Below is a small trained network, with its code and all its weights. Each question gives an input and a class and asks what happens when units are switched off, that is, made to give their printed mean instead of their output.

import numpy as np


def w(rows, s, z=0):
    codes = np.array(rows[::2]) - 128.0
    scale = np.full(codes.shape[1], s)
    scale[-1] = z or s
    return codes * scale


def f(y):
    return y / 2 * (1 + np.tanh(0.7978845608 * (y + 0.044715 * y**3)))


def log_softmax(a):
    a = a - a.max(-1, keepdims=True)
    return a - np.log(np.exp(a).sum(-1, keepdims=True))


def net(x, mask):
    res = np.array(x, float).reshape(1, 4) / 4 @ E
    y = f(res @ A[0][:, :-1].T + A[0][:, -1])
    res = res + np.where(mask, y, B[0][:, -1]) @ B[0][:, :-1]
    return log_softmax(res[-1] @ U[:, :-1].T + U[:, -1])


A, B = {}, {}
E = w([
[160,190,98,190],'x0',
[113,179,174,21],'x1',
[59,94,248,135],'x2',
[210,103,148,141],'x3',
],0.011)
A[0] = w([
[101,24,132,163,91],'n0',
[112,127,143,88,174],'n1',
[114,129,162,215,249],'n2',
[71,101,100,79,252],'n3',
[155,127,9,151,144],'n4',
[77,120,43,200,131],'n5',
[33,129,94,54,90],'n6',
[116,104,122,115,115],'n7',
[156,162,138,123,243],'n8',
[196,81,83,94,106],'n9',
[136,182,158,240,190],'n10',
[66,122,78,48,191],'n11',
],0.015,0.0046)
B[0] = w([
[202,2,231,109,194],'n0',
[124,170,137,95,176],'n1',
[37,83,147,93,221],'n2',
[114,178,176,190,204],'n3',
[207,130,22,201,251],'n4',
[67,55,22,187,221],'n5',
[67,254,158,116,213],'n6',
[145,129,145,155,132],'n7',
[157,174,129,83,177],'n8',
[146,100,159,215,188],'n9',
[71,101,73,30,225],'n10',
[91,204,134,210,216],'n11',
],0.019,0.012)
U = w([
[192,112,101,147,79],'0',
[129,59,19,120,171],'1',
[187,147,89,8,255],'2',
[236,134,64,167,3],'3',
[67,82,114,159,78],'4',
[97,86,122,71,144],'5',
[170,32,149,74,126],'6',
[103,183,131,95,115],'7',
],0.011,0.0038)

Each question gives the input, the list of numbers given to net, and the class t.
The units are the neurons (one row each of A and B). Each row of codes is followed by its name. A weight is (code - 128) times the scale printed after its matrix; where a second scale follows, it is the last column's (A, B and U).
mask holds one flag per neuron, in row order. A switched-off neuron (its flag False) gives its mean, the last column of its row in B, instead of its output. The means were averaged over made-up inputs and are rounded, as every weight is.
A unit's drop is (log p(t) with every unit on - log p(t) with that unit switched off) / (log p(t) with every unit on - log p(t) with every unit switched off).
The circuit of an input: a set's keep is (log p(t) with only the set's units on - log p(t) with every unit switched off) / (log p(t) with every unit on - log p(t) with every unit switched off). Starting from all 12 units, units are removed one at a time, each time the one whose removal leaves the highest keep (on an exact tie, the one counted first), for as long as the keep stays at least 0.8.
circuit, biggest first: the units of the circuit, biggest drop first
unit that matters most: the unit with the biggest drop
top k neurons: the k neurons with the biggest drops, biggest first
drop when u is switched off: that unit's drop, to one decimal
input [0,-3,1,2], class 6: unit that matters most => n4
input [-3,1,0,7], class 0: top 3 neurons => n10, n2, n0
input [8,4,-2,5], class 2: top 2 neurons => n5, n10
input [0,-1,5,-5], class 7: circuit, biggest first => n5, n6
input [2,2,1,1], class 2: circuit, biggest first => n5, n11
input [3,-4,4,-3], class 1: top 2 neurons => n5, n6
input [0,7,-4,5], class 3: top 3 neurons => n10, n6, n2
input [0,1,-4,-5], class 3: top 2 neurons => n2, n4
input [-7,-7,-8,-7], class 3: top 3 neurons => n4, n10, n2
input [-7,3,2,6], class 7: top 3 neurons => n4, n5, n1
input [2,0,2,6], class 5: top 3 neurons => n4, n0, n5
input [-7,-2,1,-3], class 7: top 2 neurons => n5, n6
input [-1,-3,1,2], class 6: drop when n11 is switched off => 0.1
input [-8,-8,-7,6], class 3: circuit, biggest first => n4
input [-6,-6,6,-3], class 6: drop when n0 is switched off => 0.9
input [4,2,3,-2], class 7: drop when n4 is switched off => 0.4
input [4,3,-1,0], class 2: drop when n5 is switched off => 0.4
